Table B holds the same points as the rows below and some others, measured another way and shuffled. Each row below is followed by which row of B it is.
B:
[[  -9  -74  -88   56  -25   79   19  -48   63    3  -67 -106   64   40
    50   45  -65  -96   11  -97  100   -8]
 [  65   -7  -40   13   26 -110  -74   54  -39  -70  -38   15  116  102
   -56   29   13   45  129  -33   39  -32]
 [ -18  -49  -77   95  -78   33  -22    4   72  -33 -133 -128  -36  119
    32  129  -84 -176   80  -20   81   20]
 [   8  -27  -56   62  -28   -5  -42   10   21  -39  -69  -59  -28  114
    35   70  -43  -85   91    8   39   16]
 [ 199 -143  -47   94   10 -130 -109  202  -48 -137  -87   58  244  160
   -35   51  -33  -42  284  -71  154  -86]
 [ -53   38  -47    1   10   18  -14  -79   18   10  -12  -69  -47   53
    23   26   -6    3  -15   -6  -19   30]
 [  47   94   13 -114  202 -109  -77  -43 -101   13  126   91  149   -8
   -80 -119  141  331  -13  -74 -104  -43]
 [  13   49  -48   31  -65 -185  -86   69  -48 -125  -76   -3  -25  184
   -71   97  -20  -38  198  110    9   21]
 [  -3 -121  -91  181 -168   74  -24   54   82  -79 -171 -132 -154  197
   137  175 -167 -359  171   89  118   61]
 [ -86   77  -94  -35  -33  -75   23 -104   18  -24  -48  -99   76   25
   -91   43  -12   35  -18  -49   45   -2]
 [  32  -45  -47  -10   91   50   -6  -51    7   26   25  -27  148  -10
    19  -47   15   88  -25 -143   39  -39]
 [  23   40  -64  -42   29 -151  -35   -4  -44  -68  -16    1  189   54
  -124    2   26  114   80  -63   53  -50]
 [   4   40  -49   17  -27 -120  -64   26  -25  -79  -57  -23    4  129
   -51   65   -8   -7  128   41    9   10]
 [ -14  -29  -35   20   62  107  -13  -78   32   47   16  -57  -33   24
    93  -12   -7    0  -41  -54  -19   18]
 [  34   65  -22  -48  113 -106  -85    6  -34  -13   -6    1  135   43
  -111   -2   81  178   36 -100  -32  -44]
 [  29 -105  -87  190 -215  -59  -60  132   40 -156 -205  -89 -137  273
    80  212 -166 -372  294  162  137   55]
 [ -23  -67  -23   51   61  219    0 -102   43   80   43  -61 -154   35
   216  -26  -34  -70  -70   -1  -47   59]
 [ -31   25  -29  -70  151  102   12 -154    1   96   96  -32   76  -70
    43 -101   62  179 -144 -135  -52  -11]
 [ -11  -10  -84   -2    3  -23    2  -45   23  -20  -41  -73  138   27
   -42   21  -19   19   18 -101   79  -31]
 [ -38   12  -44    3   36   53   -6  -91   22   29    3  -62  -32   32
    53    3   -7   15  -38  -29  -19   26]
 [   7   37  -43   -3   48  -61  -65    3   12  -10  -63  -58   92   63
   -78   52   27   61   42  -94    9  -25]
 [  18   16  -39    2   64  -31  -65    2   15    0  -53  -55   99   49
   -63   40   32   66   30 -117   11  -33]
 [  14   87  -25  -37   34 -181  -85   20  -73  -77    4   37   36  116
   -88   15   49  118  116   53  -43   -1]
 [ -39   87  -10 -115  184   31   -9 -156  -38   86  129    8   80  -68
    -5 -125  105  277 -142 -109 -105  -14]
 [  -2  156  -40  -57   -2 -310 -107   52  -81 -128  -62   15  104  136
  -226   69   68  151  161   36  -24  -24]
 [ 142  -93  -23   15  124  -25  -77   74  -47  -28   20   53  222   48
     0  -46   32  104  103 -136   63  -76]
 [ -72 -104 -136  136 -166  122   58  -55  137  -18 -179 -215  -33   90
    79  156 -166 -314   37  -54  175   29]
 [ -27  -51  -59   53   10  118    3  -69   56   32  -30  -96  -36   41
   100   28  -46  -80  -19  -52   34   22]
 [ -64  109  -53  -38   -4 -120  -30  -62  -23  -39  -22  -41    0   72
   -79   37   20   75   32   30  -31   21]
 [  50   22  -38   48  -54 -190 -105  105  -55 -137  -82   18   -3  200
   -61   95  -20  -45  234  104   24   10]
 [ -43   57  -19  -31   57    5  -26  -88  -26   11   61   -4  -83   51
    53  -33   24   79  -20   50  -85   44]
 [   3    3  -36    8   51    9  -43  -26    4    6  -12  -35   17   58
    16   16   10   33   18  -44  -11    0]
 [  13   59  -75  -24  -30 -217  -47   30  -46 -109  -62  -11  166   98
  -157   56   10   69  137  -19   70  -43]
 [  36  -49    9  -48  269  235  -20 -132   33  172  121  -27  115 -118
   110 -144   93  224 -200 -261  -71  -42]
 [ -14  -23  -32   12   61   99  -16  -77   22   48   23  -49  -38   29
    92  -17   -2    8  -38  -39  -25   21]
 [ -46  153   43 -211  367   98  -29 -236  -48  199  241   39  110 -180
   -21 -233  227  510 -305 -219 -233  -31]
 [  61  -69 -111  179 -250 -219  -92  213   28 -228 -282  -91   11  304
   -88  273 -149 -339  384  110  200    1]
 [  23   41  -40  -16   63  -90  -70   13    1  -21  -56  -39  132   53
  -109   42   44  102   50 -115    8  -43]
 [   2 -115  -49   31  112  263   38 -123   75  122   42  -93   59  -63
   169  -66  -24   -4 -140 -191   39  -12]
 [ -22   47  -15  -48  134   49  -36  -91    9   69   38  -41   39  -17
    -6  -37   67  154  -87 -113  -72   -7]
 [ -31  126   44 -182  317   83  -24 -217  -81  157  260   78   40 -127
    47 -239  187  440 -244 -107 -224    2]
 [  -2   88  -41   11  -72 -234  -89   61  -74 -144  -55   23  -59  199
   -75   84   -7  -10  209  169  -19   35]
 [   9   -5  -26   10   71   44  -45  -38    6   20    5  -31   -8   52
    45   -5   13   40    3  -44  -30    8]
 [  48  -72  -60   98  -20   21  -66   63   55  -33 -132  -91   39  121
     9  115  -51 -125  113  -79   81  -14]
 [  18   22  -70  -20   10 -126  -27   -3  -25  -64  -30  -20  174   57
  -103   15    8   72   77  -67   69  -43]
 [  74  -97    2   17  176  187  -33  -50    6   92   86   10   40  -12
   159  -95   30   81  -58 -130  -31  -16]
 [   6   32  -62    0   -9 -122  -48   10  -21  -69  -51  -26   92   94
   -77   45    0   29  102  -18   46  -19]
 [  30  -76  -36   70   31  100  -39   -8   31    9  -23  -47  -40   82
   114   26  -39  -77   41  -30   20   16]
 [  28   82  -22  -35   41 -186  -92   34  -74  -82   -4   42   58  113
  -101   20   54  123  127   38  -38   -9]
 [  22  110    9 -124  226  -78  -76  -64  -61   55   89   37  180  -39
  -122  -97  159  353  -74 -162 -105  -57]
 [  41   -7  -27   13   58  -33  -71   22  -17  -24  -15   -2   42   84
    -3   15   21   47   72  -35   -8   -8]
 [  11  263  -25 -119  -23 -554 -153  109 -183 -230  -37  114  138  205
  -362   70  116  269  278  157  -63  -29]
 [ -51   95  -39  -25   -7 -118  -45  -41  -34  -54  -13  -17  -55  104
   -44   34   14   47   61   76  -50   35]
 [  19  -27  -84   32  -37  -68  -17   10    7  -67  -68  -51  125   80
   -39   50  -42  -34  101  -50  103  -27]
 [ -53   -9  -64   83 -105    4  -23  -20   30  -59  -79  -85 -168  157
    82  107  -88 -182   99  120   17   69]
 [  -1   -4   12  -22  145  139  -31 -108  -28   78  131   21 -106   10
   165  -98   44  105  -82    4 -119   46]
 [  17  133  -29  -61   29 -276 -105   45  -87 -104  -34   36  107  121
  -193   43   77  173  144   27  -39  -27]
 [  -7 -126  -60   80   37  254   29  -95   91   89  -14 -114  -47    3
   196    2  -67 -125  -78 -106   45   23]
 [  22  -44  -29   63   -1   35  -52    9   -2  -31  -18  -20  -91  124
   109   35  -40  -79   89   58   -6   37]
 [ -38   45  -40  -30   80   24  -23  -89   21   42    4  -61   37    5
   -16   -7   34   97  -61  -95  -34   -1]
 [  23  -58  -28   78   -6   70  -49    3   10  -18  -20  -29 -130  128
   140   40  -50 -116   82   72  -12   52]
 [  44  -48  -76  106 -117 -123  -71  111    7 -135 -154  -56   18  198
   -32  149  -86 -172  237   53  111    1]
 [   8  -74   -8   41   93  211  -15  -90   20   80   81  -23 -130   29
   224  -60  -19  -23  -63   -4  -61   50]
 [ -18  -53  -69   10   57  128   29 -107   52   58    8  -88   77  -24
    69  -25  -19    8  -80 -137   49  -13]
 [  -7  217  -18 -123   76 -344 -121   26 -104  -95  -22   43  149   93
  -279   32  137  293  106   -5  -84  -41]
 [  -9   76  -16  -70  117  -49  -45  -70  -52   13   71   22   42   20
   -25  -59   72  185  -24  -29  -78   -1]
 [   9    7  -18   16   37  -12  -59  -14  -28  -23   11    4  -59   95
    54    6    6   15   62   48  -41   29]
 [  -8  -91  -57   22   89  214   36 -122   66   96   30  -91   59  -50
   134  -49  -27   -3 -117 -163   40   -8]
 [  -2  -18  -28    2  101   98  -30  -70   37   63    9  -58   25    7
    53  -15   23   55  -57 -114  -22   -5]
 [  -7    1  -42   65  -60  -41  -54   20   -3  -69  -62  -36 -116  162
    49   85  -51 -110  129  105   -1   50]
 [ -34   38  -25  -59  127   73    2 -135   -3   74   85  -28   38  -40
    38  -77   52  158 -113  -90  -63    2]
 [   2  -41    0   12  109  171  -22  -92    1   70   86   -7 -120   31
   190  -67    7   23  -59    7  -81   48]]
Rows of B count from 0, top down.

[-289 -179 -179  247 -108  162   39   66  383   59  192 -110  364  218
 -372 -410  129  -70  413 -221  470  118   96  317 -250 -186  -48  379
  360   31]	45
[  10   85   -4  -75   54  -49  -79 -214 -156  -29  -99  -80  112 -246
   89  244 -114  143 -208  233  -28  -36 -113  -65  268   86  127 -378
 -255 -110]	41
[ 173   33  -71   70   92  245  -89  274   22  -28 -149  182 -126   61
   22   10 -103  -89  -79 -199  -60   60   60  -25 -262  -56 -154  159
  -71 -119]	47
[ 397  175 -138  -45  -40  252 -240   17  -28  -29 -105  191  121  -54
  221  -10   -1   40 -294  157  -99 -101  -14    9  194   60 -106 -246
 -138 -142]	8
[  98   59  -97   13  -43  152  -96   -7   21   13  -48   57   98  -48
   14    1    2   41  -91   77   46  -47  -20   37   72   19  -20 -109
  -59  -87]	3
[   0   15  -63   18  -54  134  -25  192   -5   62  -24  117  -85   81
 -112  -53   14  -47   18 -170   -4  -52    7  -18 -160  -41 -111  145
  -66  -36]	13
[  35   32  -36   13   68   89  -52   43  -51  -14 -109   28  -16  -72
    2  107 -101    9  -93  -21  -13   25  -24  -33  -40   -4  -14  -55
 -129  -99]	37
[-196  -21  -66   43  -33  -19    2 -243   49   13   33 -186  270 -153
 -110   49   -8  126   49  197  239   12  -65  104  178   24  156 -200
    5  -56]	48
[-290   12   13  -63  -54 -177   43 -357 -128   41   14 -248  189 -276
 -109  226  -33  202  -21  297  147  -69 -157  -13  325   97  248 -379
 -171  -34]	64
[  18   -1 -174   79 -208  242  -64  167  185   96  108  127  126  188
 -176 -300  170  -54  130 -135  164  -89   50  144 -111  -72 -144  209
  132    7]	57
[-634 -198  -23   96 -244  -18  287  221  100  238  194  -69 -197  180
 -623 -157  163  -60  510 -352  294  -81   10   37 -420 -102   -1  522
  138  135]	35
[ -17  -26 -106   80 -102  213  -10  273  103   82   27  151  -56  182
 -190 -192   71  -93  127 -257   71  -33   57   51 -268  -88 -163  301
   52  -10]	67
[  82  121  -85 -106 -168   27 -128 -130  -95   62   35   43  166  -81
   37   -9   79  111 -161  178  -28 -190 -104  -17  311   77   -3 -284
 -187  -38]	54
[-128  -23  -90   26 -136   55   -9   35   62   88   96    0  133   81
 -192 -163   92    8  114  -91  130  -67  -19   74  -22  -59  -47   88
    3   12]	34
[ -12   -1  -89   33 -119  164  -20  247   44   92   29  153  -78  161
 -167 -160   71  -76   81 -240   21  -73   29   15 -203  -68 -158  241
  -18    0]	16
[-252  -52  -46   20 -151   17   76  101   18  127   92    0  -23   81
 -282  -99   88   -8  179 -167  116  -88  -27   13 -124  -50  -33  178
  -18   42]	70
[-373 -145  -30  146   32   19  135   15  111   37   11 -152   32  -22
 -312   23  -52   -2  263 -121  282  117   11   83 -237  -75   89  190
   98  -22]	6
[-37   9 -98  46 -61 111 -51 -40  67  26  11 -19 151 -32 -82 -47  24  45
  17  49 144 -24  -7  85  48  -7  15 -49   8 -50]	21
[ 247  139  -88  -70  -53  149 -167   30  -85    5  -75  148   52  -39
  123   17   -4   40 -229   77 -112 -116  -43  -41  148   44  -86 -185
 -191  -93]	2
[ -13    0 -114   58  -53  128  -68  -32   97   14   20  -14  197    4
  -78  -93   21   30   32   31  154   -7    5  107   32  -31  -14  -26
   33  -54]	58
[  32   70  -88  -35  -85   42 -102 -141  -18   24   18  -26  217  -87
   11   -6   30   98  -93  162   60  -90  -66   44  232   35   38 -230
 -103  -58]	69
[ -65   89   20 -129  -85  -70  -16  -73 -222   75  -33    5  -65 -137
  -28  177  -11  102 -137   95 -105 -164 -127 -134  182   84   42 -231
 -296  -31]	28
[  16   62  -48  -26  -11   42  -72 -118  -54    3  -50  -31  118 -136
   22   99  -44   91 -116  147   38  -40  -68   -3  163   51   56 -221
 -137  -86]	12
[ -69   11  -60   25    4   40  -37 -115    5   -2  -29  -77  158 -111
  -50   57  -40   73  -23  102  114    4  -46   38   99    9   68 -144
  -63  -71]	44
[-154   -4   -1  -14   32  -89  -13 -170  -73  -12  -21 -138  157 -149
  -60  125  -79   94  -33   82   77   11  -89   -7  137   11  105 -194
 -156  -56]	22
[ -50   21 -154   17 -240  130  -65  -40  112  102  137   21  227   62
 -157 -209  175   47   81   59  182 -146  -23  130  117  -10  -28  -15
   62   13]	27
[ 502  221 -132  -35  132  224 -329 -270  -51 -158 -229   48  322 -306
  443  209 -152  152 -487  475  -70   11  -59   34  456  135   63 -621
 -192 -253]	36
[-491 -171   50   93  -56   -2  261  370  -13  170   27   19 -403  161
 -500    1   -5 -122  371 -479  102    6   23  -85 -579 -112  -65  557
  -10   72]	40
